(in the rows, 128 means zero)
Here are made-up things, facts about them, and rows of numbers that follow some of those facts. Name the thing behind each unnamed row.

Facts:
Σ: is of sort; Θ: uses; φ: belongs to class; κ: sits directly inside
{bedok,bikek,brebrek,faflu,fledo,flufluzir,fuplal,gapil,gotem,guflaskar,kedol,klefa,kludepluk,lenur,lotrik,miflu,nifes,nuluk,pegrim,pokul,rilu,skazes,skegil,soplo,stobrar,tibrak,travil,trebi} Σ 669
{bopluk,britra,brufen,brugruskur,daskudi,drana,drasan,droskoplik,drozer,druskugor,festigri,flaro,flezeplar,flisti,griklur,grugur,gulodil,kesku,kestuk,lapose,latim,lifel,mitro,mobek,nagran,naplos,ploplok,rastoge,rizu,skises,skogrer,stogrile,telo,tobri,trigre,trulu,trutrak,trutrim,tures,vamol,vodrur,vupevam,zostu,zufu} Σ 282
{brokubi,draskugul,felus,fifles,flazi,fliklu,giluve,grabre,kadra,kleflu,regun,rogrun,sene,stilan,trafomuk,tudo,vimi,voklir,vuneflil,zafle} Σ 338
{brone,gratren,griklan,ravo,rorastem,stemor,stotoplo,stutrik,tese,zodrekor} Σ 590
{bugriba,garer,gigises,kludrik,kosken,kurik,latisun,lavom,leklavo,lume,mazos,patris,plopledel,riskun,sekletrik,setru,skolun,sotok,stubras,troste,vabu,vuski,zodrar} Σ 463
bopluk Θ skazes
britra Θ zufu,kurik
brugruskur Θ kadra,kedol,nagran,droskoplik
drana Θ vamol
drasan Θ gapil
draskugul Θ trulu,gulodil,vamol
droskoplik Θ naplos
festigri Θ pokul,lotrik,flisti
fledo Θ vamol
flezeplar Θ gulodil,lotrik
fliklu Θ draskugul
flisti Θ gratren,fliklu
flufluzir Θ sotok
fuplal Θ trulu,nifes,flezeplar
gapil Θ stubras
garer Θ trutrak
gigises Θ fledo
gotem Θ stogrile
griklan Θ brugruskur
griklur Θ trulu
kesku Θ britra
kestuk Θ fuplal,skolun
klefa Θ gotem
kleflu Θ rastoge,flezeplar,lume
kludrik Θ tese
kosken Θ flezeplar
kurik Θ draskugul
lavom Θ flaro
lifel Θ fuplal,stogrile,tobri,kesku,brone,drasan,brufen,britra
lume Θ bopluk
mitro Θ kedol,brufen,droskoplik
mobek Θ gulodil
nagran Θ kleflu
naplos Θ nagran
nifes Θ mobek
pegrim Θ vupevam
plopledel Θ vuski
ploplok Θ regun
pokul Θ telo
ravo Θ pegrim
regun Θ gotem,trutrak
rilu Θ bedok
rizu Θ garer,gigises
sekletrik Θ fledo
sene Θ fifles
setru Θ sekletrik,troste
skazes Θ vamol
skises Θ mobek
soplo Θ skolun,troste
sotok Θ stogrile
stogrile Θ draskugul,flezeplar,fliklu
stutrik Θ leklavo,vamol
telo Θ zodrekor
tese Θ lifel,tobri,kurik
tobri Θ kurik
trafomuk Θ lume
trebi Θ nifes,flezeplar
trigre Θ bugriba
trulu Θ skazes
tures Θ vabu
vabu Θ stutrik
vimi Θ pegrim
vupevam Θ daskudi
vuski Θ stemor
zodrekor Θ fuplal,trutrak,drana
zostu Θ fifles
{bedok,brugruskur,daskudi,draskugul,faflu,fifles,flezeplar,flufluzir,fuplal,gapil,gratren,gulodil,kadra,kesku,kosken,latim,lavom,lenur,patris,rogrun,setru,skises,skolun,sotok,stogrile,stubras,trulu,trutrim,zodrar,zufu} φ 123
{bikek,bopluk,britra,festigri,flaro,fliklu,gigises,guflaskar,kedol,kurik,lapose,leklavo,lifel,lume,naplos,nifes,nuluk,rilu,riskun,skazes,stotoplo,tibrak,travil,trutrak,vabu,vuski} φ 744
{brebrek,drana,garer,gotem,grabre,griklan,kleflu,nagran,plopledel,ravo,rizu,skegil,soplo,trafomuk,trebi,vodrur,voklir,vupevam,zodrekor,zostu} φ 966
{brokubi,brone,brufen,drasan,felus,fledo,flisti,griklur,kestuk,lotrik,mazos,miflu,mitro,mobek,pegrim,ploplok,pokul,regun,rorastem,sekletrik,sene,skogrer,stutrik,telo,tese,tobri,trigre,troste,tures,vamol,vimi,vuneflil,zafle} φ 920
{bedok,brone,kestuk,kleflu,kurik,lavom,mitro,nifes,vuski,zafle,zodrar} κ kludrik
{bikek,drasan,gratren,griklan,lenur,mobek,nagran,stogrile} κ kludepluk
{bopluk,flaro,gigises,kadra,kedol,troste} κ stemor
{brebrek,brufen,fifles,fuplal,rilu,trutrak,vuneflil} κ grugur
{britra,brokubi,daskudi,drana,gulodil,lotrik,nuluk,ravo,trafomuk,vabu} κ flazi
{brugruskur,flisti,gapil,garer,pegrim,skogrer,soplo,tese,tibrak,voklir,zufu} κ giluve
{draskugul,fledo,griklur,lume,skolun,stubras,travil} κ stilan
{faflu,fliklu,flufluzir,guflaskar,rizu,skises,trulu,vodrur,zodrekor} κ klefa
{felus,kosken,latim,naplos,pokul,riskun,skegil,sotok,stutrik} κ tudo
{festigri,gotem,grabre,rogrun,rorastem,sekletrik,setru,telo,tures,vupevam} κ bugriba
{flezeplar,lapose,ploplok,regun,sene,trigre} κ stobrar
{kesku,lifel,miflu,patris,skazes,stotoplo,trebi} κ latisun
{leklavo,plopledel} κ droskoplik
{mazos,vimi,zostu} κ druskugor
{tobri,trutrim} κ rastoge
{vamol} κ drozer

Named rows:
[136 132 128 117 149 123 127 104 130 123 119 126 144 122 115 141 115 137
 133  94 152  71 113 126 112 100 143 125 124 148 109 111 133] : vupevam
[116 128 137 108 145 139 128  96 147 118 111 140 150 121  93 130 101 154
 135  92 158  47 126 122 130 105 149 134 125 154 107  98 135] : nagran
[136 124 139 122  98 121 129 137 116 139 127 159 121 130 146 131 118  89
 140 118 119 124 154 113 142 117 126 179 123 147 116 114 112] : trutrak
[131 114 128 132 121 127 126 158 153 128 136 150 111 114 137 136 112  85
 116 143 144 169 121 123 121 118 122 130  98 108 155 125 135] : lenur
[130 114 130 129 121 125 127 158 154 126 140 151 112 114 138 139 109  82
 121 138 148 165 122 121 124 115 121 131  98 107 155 122 135] : fifles
[130 136 135 105 134 124 134  96 124 126 143 120 139 152 105 134 114 152
 158 120 134  93 131 114 157 161 126 108 148 127 124 127 131] : pokul
[105 116 135 139 111 129 114 150 115  64 128 123 104 111 159 146 139 135
 106 136 100 140 131 122 128 105 128 125 119 178 129 121 112] : rastoge
[128 130 127 127 146 133 126 107 140 124 112 128 145 122 106 126 121 146
 127 108 146  70 110 134 116 102 144 128 126 138 107 115 134] : trafomuk
[134 126 132 136  99 123 132 145 117 142 122 153 121 131 147 121 131  90
 133 129 110 137 151 120 136 117 125 174 127 133 117 121 110] : bikek
[125 142 134 116 121 133 133 113 109 165 120 139 141 128 128 117 128 132
 131 108 125 126 165 135 131 136 134 166 141 142 119 124 122] : rilu
[142 133 133 109 131 120 136  98 126 132 146 119 140 154 104 128 116 139
 160 122 134  97 129 116 156 160 126 111 150 117 125 126 134] : vimi
[131 136  89  89 146 130 113 111 178 142 149 123 133 159 126 110 134 139
 131  95 167 174 140 155  95 133 136 118  51 154 171  96  93] : gapil
[158 134 146  73 143 130 125 102 109 180 115 127 152 129 145 126 139 153
 130 117 139 127 148 139 132 147 108 161 137 155 112 152 131] : gigises
[146 113 117 158 120 118 122 142 143 101 116 139 121 121 133 133 130  93
 130 129 128  92  90 119 109  80 135 136 109 121 105 117 122] : brebrek
[119 113 172 142 126 129 143 172 116 131 123 158 111  69 130 169  88  68
 107 158 141 150 120 102 145 119 117 130 156  84 141 150 187] : bedok
[131 113 129 129 120 124 127 161 152 125 137 152 110 115 138 140 109  81
 121 140 145 167 119 121 123 114 122 130  97 109 155 123 134] : stubras
[ 77 123 173 149 143 165 146 111 126 124  85 151 152  73  65 131  85 160
 109 121 140  29 131 115 155 109 152 137 195 105  90 121 187] : kleflu
[144 116 127 144 105 112 130 142 134 101 145 130 112 153 129 129 124 101
 156 154 110 117 107 104 155 136 114 118 132 103 120 130 120] : miflu
[135 124 134 137  98 123 130 145 115 141 121 151 121 128 147 121 131  95
 132 130 111 138 150 122 135 116 126 175 125 135 117 124 112] : nuluk
[144 126  87 127  94 119 111 135 155 133 132 145 118 173 157  88 158 108
 145 113 109 156 152 142 111 113 126 175  65 160 128  99  62] : tibrak

Which thing is each row?
No name comes twice in this set of rows, the named rows included.
[153 114 131 131  94 120 130 144 128 151 122 157 126 133 149 114 136  80
 135 138 114 138 141 122 136 121 117 180 124 115 114 132 117] -> leklavo
[132 119 169 155 112 111 148 152  89 107 137 139 113 109 125 167 100  83
 144 166 107 101 110  83 175 140 115 117 193  82 110 155 171] -> brone
[141 186 106 136 149  97 149 108  47 195 146  99 143 129 150 151 144 101
 130  66 125 170 173 155  78 142 159 132 153 148 139 129 127] -> britra
[104 151 103 164 151 133 137 106 122 140 113 112 150 121  92 117 130 145
 119  85 136  88 127 147  92 107 168 111 144 122 118 104 134] -> gotem
[186 109 135  82 156 126 116 109 134 146 124  93 143 152 144 120 163 179
 142 177 128 125  74 134 147 169  81  99 141 107 111 191 141] -> stutrik
[144 141  96  83 133 116 115  80 157 120 160 109 138 198 114 110 135 164
 173  97 142 110 134 130 135 157 130 107  86 165 138  98  81] -> pegrim
[100 106 120 166 114 154 125 169 177 123 117 148 113 111 116  93 125 111
 102 165 126 169 123 137 126 121 126 135 107  76 150 126 132] -> gulodil
[144 129  79 124 140 122 110 102 170 115 124 115 140 166 124 100 154 149
 139  91 143  99 107 151  87  93 145 125  61 163 121  92  80] -> soplo
[155 113  74 145 120 113 107 134 182  90 128 129 119 165 142 102 159 109
 142 115 129 111  88 140  89  73 138 134  46 147 121  90  69] -> voklir
[ 67 132 179 145 116 172 151 117 101 168  84 158 151  80  79 108  98 163
 107 132 115  84 186 120 174 149 138 175 215 103 100 135 175] -> nifes
[123 131  93 166 167 160 129 142 149 199 100  83 147 111 119  65 185 180
  73 174 125 212 105 191  80 158 119  89 137  43 153 186 156] -> draskugul
[ 92 153 112 147 147 144 141 123 134 166 133 120 139 113  99 114 120 138
 105 107 149 168 154 154  99 143 155 105 132  99 165 117 146] -> sotok
[ 44 123 118 173 122 194 134 131 194 150  97 145 142 108  55  51 116 182
  87 144 135 140 163 158 136 148 152 131 137  63 149 105 145] -> flezeplar

Now the same things, written a new way:
Named rows:
[149  93 165  72  94 204 150 164 150  80 157  80 139  95  91  73 177  81
 143 170 111 145 164 155 105 182 110 113 143 154  69 179  72  97 144 170] : lifel
[162 158 139  94 163  98 140 143  70 152  76  85 104 120 137  79 128 144
 152 135 147 119 169  95 111  97 125  90  90 153 161 114  81 161 105 180] : lotrik
[151 156 130 127 140  86 144  77  66  90  75  92  99 120 150 101 102 140
 149  80 144  96 172  69 115  90 108 144  96 148 176 102  78 177  93 166] : vamol
[168 159  97 105 164  84 104 159  64 166 173 157 171 159 162 169 177 167
 119 121 154 103 133  85 106 146 185  76  94 153 168 108 155 129 150 190] : kadra
[108  89 134 146 134 151 141 141 157 106 162 164 170 135 135 132 107  96
 125 116 115 127 101 154 115 169 148 165 125 109  83 157 170  84 120 102] : rilu
[120 153 118 148 153  81 143  78 117 107  77 152 103 149 147 125  83 147
 143  82 134 117 156  99 147  97 132 153 103 134 173 106 141 163  97 125] : troste
[ 65 105 152 153 132 145 154  83 152  78  71 125 102 133 150 113  87  96
 140 156 164 102 136 138 147 104 187 105 153  80 163 105 132 111 136 101] : tures
[174 124 165  82 100 197 118 165 155 129 173  80  98  93 102  81 179 103
  89 159 153 172 101 149 168 141  85 157 104 138  71 182  75 163 155 150] : kludrik
[148  94 107 155 160  96 124 121 162 158 137 164 137 151 111 159 119 156
 112 136 101 127 103 139 142 131  80 140 112 132 115 115 169 137 146 129] : vodrur
[161 154 129  78 121 134 122 162  64 163  90  80 111 101 145 131 182 132
 128 165 146 107 161  84 104 117 140  82 133 157 177 106  76 166 127 175] : flezeplar
[173 153 159  74 136 201 141 146  77 109 142  94 101  94 166  70 181  89
  98 141 164 100 150 114 122 122  88 154  97  97 145 176  75 170  94 178] : nifes
[147 141 147  80  86 181 139 162  96 117 126  77 108  97 122 137 169  98
 120 170 126 132 156 117 107 152 115  97 174 153 152 123  76 164 125 139] : sotok
[175 138  99 142 161 100 148  84 126 154 179 164 124 135 164 170 168 163
  81  74 127 135  93  97 168 158  89 166 104 129 168 169 163 176  94 118] : bedok
[ 80  87 114 153 164  98 156 134 163 106 145 159 142 158 144 137  78 147
 129 122 115 132 121 151 153 165 179 123 113 122  82 144 169  78 130  98] : sene
[ 65  81 160 159  82 195 125 106 161  79  77  99 101 108 113 132 146  89
 115 170 112  92  86 158 151 120 140 112 197  77 153 105 134 106 167  86] : rizu
[151 153 109 126 113  93 129  87  89 146 118 125 113 125 146 168 141 144
 114 101 121 126 142  87 114 104 104 146 144 150 174 103 112 175  99 116] : skolun
[107 136 158 137  79 171 112  76 129  76  77 141 107 102 146 111 134  84
 140 135 141  97 129 126 112  95 141 159 150  82 173 108 103 139 100 100] : vabu
[ 70 133 163 144 114 150 144  79 124  70  74  96 100 119 149 102  97  90
 142 160 172  94 149 118 141  97 181 105 154  81 180 104 100 136 119 104] : stutrik
[ 82  81 112 153 158  95 157 134 161  95 140 163 146 156 145 154  83 144
 127 112 115 136 117 153 159 166 178 132 111 124  78 142 170  85 115  90] : vimi
[161 154 163  76  80 192 122 159  90  89  78  81 103  93 105  71 175  82
 148 153 120 114 174 118 108 100  93 153 128 147 144 133  70 167  99 167] : fliklu

Name these rows:
No name comes twice in this set of rows, the named rows included.
[167 137 144 139 167 198 112 158  67 164 110  96 123 117 165 125 182 156
  86 168 177  91  86 126 138 155 168  77  93  78 154 141 102 129 164 180] -> kleflu
[176 154 144  77 164 170 157 170  79 135 172  90 100 103 152  76 175 154
 101  93 128 154 175 102 163 160  84 128  90 153  85 182  73 178  94 184] -> brone
[153  80 108 143 149 167 153 123 152 133 171 166 135 123 164 173 178 148
  83 120 138 118  78 143 168 179 146 150 126  79 140 172 161 156 108  95] -> lavom
[173 105 124 140 157 179 146  91 157 110 178 161 146 119 159 134 169 124
  85  79 122 124  93 139 161 162 101 176  97  89 118 179 168 145  91 133] -> vuski
[ 79  90 163  96  74 200 136 166 150  70  95  82 125  96 129  75 170  85
 137 172 145  97 128 160 106 164 180 103 183  82  80 152  88  76 160 128] -> festigri
[ 98 111 165 108  59 197  92 166 156 111 172  81  99  94  87  80 149  84
 137 172 159 157  95 156 147 105 111 123 180 109  97 149  77  98 168 104] -> klefa
[152 155 117  96 103 109 133 140  86 139 121  95 110 106 132 154 155 132
 119 134 114 133 153  94 112 118 101 132 146 156 170 103  84 177 105 128] -> gratren
[ 69  84 149 142  68 178 141  92 152  76  94 112 108 110 153 167 126  86
 104 176 160 102  84 145 125 141 187 117 196  72 173 105 137 121 156  81] -> setru
[ 83  84 163 147  76 206 121 143 141  81  69  78 100  99 103 109 170  88
 126 174 109  93 105 147 130 108 114  92 186  74 155 101  85 140 167 115] -> zodrekor
[ 74 154  96 114 167  85 101 168  75 167 139 140 174 158 141 172 155 162
 154 170 138  98 125 138 106 172 183  75 142 156 103 104 162  67 168 176] -> brugruskur

The same things again, as new rows of numbers:
Some rows with their names:
[ 85  81 104 110 141 166 103 140 116 125 103 170 145  87 144 122 123 165
 152 120 160 138 128 105 149 178 136] : brokubi
[ 47  66  81 115 146 176 114 149 102 125 107 159 172  97 124 147 125 172
 140 118 162 128 144 104 159 189 125] : tudo
[ 92  64  76 128 160 147 119 165  94 108  93 116 122 104 137 145 114 169
 140 150 117 185 141 108 139 174 136] : kosken
[ 89  74 112 120 166 171 120 152 101 124  91 142 137  93 131 117 139 149
 159 143 140 134 140 115 153 180 107] : naplos
[102 131  70  92 104 163 117 126  94 113  95 194 162 129 130 137 198 171
 157 157 102 123 117  44 143 191 111] : drana
[ 99  61  97 123 173 162 135 142 110 146  77 161 157  99 130 104 167 153
 146 152 124 146 141  98 143 184  99] : zodrekor
[ 98  64  72 129 158 145 128 167  93 104  91 109 120 109 139 144 116 170
 134 167 107 195 141 106 137 174 133] : fuplal
[ 93  57  94 141 132 178 136 139 128 129 123 129 110  95 128 116 129 166
 178 129 156 140 123  98 112 190 126] : kestuk
[ 86  80  88 121 167 151  93 156 104 125 104 162 143  97 132 143 136 164
 164 116 153 133 135 110 142 177 135] : skolun
[ 78  57 103 107 168 177 114 147  90 138 101 164 114 100 124 101 111 124
 173 115 116 141 128  95 159 178  95] : lifel
[ 89  78  80 121 157 149 105 160  98 113  99 138 133 101 136 148 126 169
 151 133 134 158 136 108 140 176 139] : skises
[ 82  81 103  83 155 155  93 142  92 122  81 198 166  94 156 112  99 152
 117 135 126 171 130  97 184 163 128] : flisti
[106  45 109 127 175 167 137 140 123 149  99 184 156  97 142  85 140 140
 151 166 148 145 134 114 142 175  90] : regun
[ 86  81  88 120 164 151  91 156 104 124 105 163 143  97 133 142 135 164
 165 113 154 131 135 110 143 177 135] : stubras
[ 85  70  97 136 127 178 120 137 130 126 125 135 113  90 128 125 130 171
 184 108 171 125 121  98 115 191 139] : zafle
[106 146  80  90  93 171 116 132  84  87 109 185 148 134 131 144 185 163
 166 178 106 114 116  50 149 188 102] : skazes
[ 90  79 111  90 167 155  99 142 101 128  78 207 182  92 158 106 118 151
 118 149 142 157 136 109 181 164 117] : pegrim
[ 97  74 105 114 149 165 113 141 116 130 101 173 143  91 144 109 126 156
 153 135 149 145 126 103 145 174 124] : vimi
[ 90  76  83 122 165 152 101 154 102 126 106 166 143 104 131 136 139 159
 162 129 142 137 134 106 142 178 123] : setru
[112 134  75  90  88 166 117 119 103 102 119 218 162 134 143 130 178 167
 160 178 121 121 107  47 143 185 107] : fledo

Name these rows:
No name comes twice in this set of rows, the named rows included.
[ 79  62  93  94 144 172  93 131  98 147 118 204 111 100 135  95  89 126
 177  84 118 148 104  70 156 172 118] -> tobri
[ 85  46  62 116 159 152 120 160  80 118 104 132  96 118 131 128  87 144
 150 136  81 203 127  83 145 172 120] -> stogrile
[ 90  67  82 122 170 152 106 155 101 129 105 164 137 106 131 131 132 154
 162 131 136 144 135 105 142 177 119] -> flufluzir
[ 88  68  89 121 153 158 128 154  99 117  69 103 129  90 135 131 129 175
 126 138 107 188 143  96 144 180 141] -> trebi
[ 83  88  79 117 149 149  94 160  97 108 101 140 132  99 135 156 123 175
 154 120 139 151 134 104 143 178 149] -> gulodil
[ 78 101 119  86 169 160  85 154  84 113  72 178 170  86 146 127 125 152
 132 130 140 137 144 115 189 168 123] -> tibrak
[112 128  93  96 103 162 100 130 108 108 109 199 149 109 146 129 160 169
 166 148 134 125 110  67 142 176 130] -> vamol
[ 91  39  92 121 181 165 135 143 103 155  79 159 138 100 125  93 140 138
 149 134 105 163 137  92 147 180  95] -> gotem
[ 43  51  70 141 129 182 142 142 114 143 136 139 121 106 102 145 127 156
 169 110 156 121 132  92 129 201 120] -> kludrik
[ 70  67  99  71 162 163  81 133  87 144  96 238 154 101 148  92  84 123
 140 101 114 159 116  79 191 162 110] -> tese
[ 69  81  85  95 133 174 105 148  73 110 104 140  94 109 127 125  92 139
 164 107  90 165 119  71 162 178 121] -> fliklu
[ 84  81 104 112 139 165 105 144 114 120  99 158 143  85 146 126 118 170
 147 122 158 146 130 106 148 177 143] -> lotrik
[ 83  91 111  86 158 155  85 143 102 122  80 202 182  86 158 118 114 160
 120 132 150 151 136 110 183 164 134] -> skogrer

Now the same things, written a new way:
Some rows with their names:
[139 103 163 142 137 126 144 117 162 150 153 134 105 158 162 161 120  78
 125 110 144 105 145 144 145 145 122 116  87 145  98 148] : fuplal
[ 99 116  80 120 101 147  82 134 167  78 139  82 154  91 119  91 135 140
 179  95 137 166  81 133 104 136 138 136 114 110 191 102] : zafle
[113 157 115 108 123 136 102 131  81 101  97 141 164 116 132  87 122 153
 116 132 100 134 100 141  91 122 153 160 129 109 146 144] : rilu
[177 105 141 157 162  90 163 133 153 150 142 135  79 133 164 120 103  97
  75 153 151  92 170 102 177  93 119 117  95 163  81 141] : drana
[150  75 130 134 130 123 170 133 176 163 153 129 142 133 138 168  69 117
 104 159 127 107 132 118 128 109 111 132 137 146 122 120] : tobri
[158  99 165 127 117 103  74  88 124  98 209  97 104 101 126 128  96 169
  94 126 163  86 166 112 149  89 145 124 146 153 132 116] : leklavo
[130  98 141  99  82  93 127 183  84 107 120 133  87 157 149 129 124  92
 124 138 159 144 139 150 131 112  83 160 137 113 161 153] : ploplok
[130  58 108 127 116 146 155 106 150 152  57 110 191 155 143 179 131  78
 179 106 126 194  72 153  43 156  92 157 123  74 183 132] : mitro
[150 137 148 119 107  87 140 188  75 111 106 140  56 159 151 104 152  87
 110 130 148 128 148 148 168 122  83 151 102 135 116 142] : setru
[150 128 122 144 120 127 102  83 137 219 160 153 140 146  97 217 141 156
 113 114 125 135 139  97 122 147 115 110 164 129 132 132] : rastoge
[118 189 104 150 159 141 145 164 109 111  95 123 138 117 121  72 182 137
 135 120  95 139 117 136 170 139 139 129 115 139  97 102] : vupevam
[121 151 125 124 134 145 105 122  94  91 119 127 181 104 109 109 126 159
 108 139 109 138 125 142 112 123 166 147 150 124 139 124] : guflaskar
[144  76 163 135 126 129 151 119 157 138 167 120 146 142 113 174  97 119
  94 122 137 100 134 160 150 102 111 137 155 166 137 123] : lotrik
[114 141 116 126 166 121 141 154 104  88 121 119 181 109 114 111 135 126
 122 120 117 146 103 149 136 100 144 154 162 150 131 117] : rorastem
[118  93 134 143 124 161 188 126 146 218  50 124 127 137 105 150 185 104
 157 133 102 108  96 150 107 167 107 147  99 113 125 119] : griklan
[132 201  81 125 154 129  94 151 101 177 137 156 138 127 107 146 153 177
 122 118 101 147 126  91 115 145 141 128 159 121 142 128] : tudo
[139 194  85 134 153 122  95 151 107 156 152 167 141 112  89 138 154 188
 103 122 105 151 124  90 143 117 150 123 166 143 136 105] : bugriba
[115 151  85 147 117 110 110 128 135  77  73  91 117 109 148  75 165 124
 184  94 138 174  97 112 114 164 124 103  84  83 167  97] : lavom
[140 201  85 122 155 116  90 139  96 164 133 165 135 137  99 145 146 166
 123 116 105 161 126  84 114 133 137 115 160 129 147 129] : grugur
[117  82 134  83 136 111 125 155 128 117 142 141 114 143 172 143  85  75
 119 125 141 135 136 131 113 115 121 133 119 132 146 158] : regun

Name these rows:
No name comes twice in this set of rows, the named rows included.
[146 135 123 141 131 156 118  81 131 224 119 159 167 162  71 237 151 159
 133 102 111 143 121 119  88 177 123 114 169 111 142 114] -> droskoplik
[139  70 109  92 136 108  98 131 160 105 123 110 115 145 201 129  88  52
 155 109 161 169  99 117  71 125 109 127  75  97 175 146] -> kestuk
[173  59 131 158 132 127  75  32 187 112 179  91 167 124 166 166  46 141
  98 116 156 124 132 104  96 122 143 105  91 119 135 109] -> kurik
[107 120 116 115 139 137 107 148 169  99 208 120 125 100 130 123  93 133
 115 127 148 111 124 113 160 103 159 120 121 165 125  99] -> troste
[141  81 144 141 113 118 119  96 198  91 241 111 112 108 118 156  72 153
  89 138 172  79 166 104 196  73 114 108 164 185 109  95] -> vamol
[ 85 100 163 122 113 180 194  77 130 181  67 147 161 160 119 168 158  95
 190 139 113 118 118 154  86 199 117 117 149  68 102 161] -> brugruskur
[ 61 176 134 132  96 166 144 112 121 100 110 146 131 141 121 113 155 133
 199 115 116 123 150 133 137 176 122 115 156  87  86 151] -> gapil

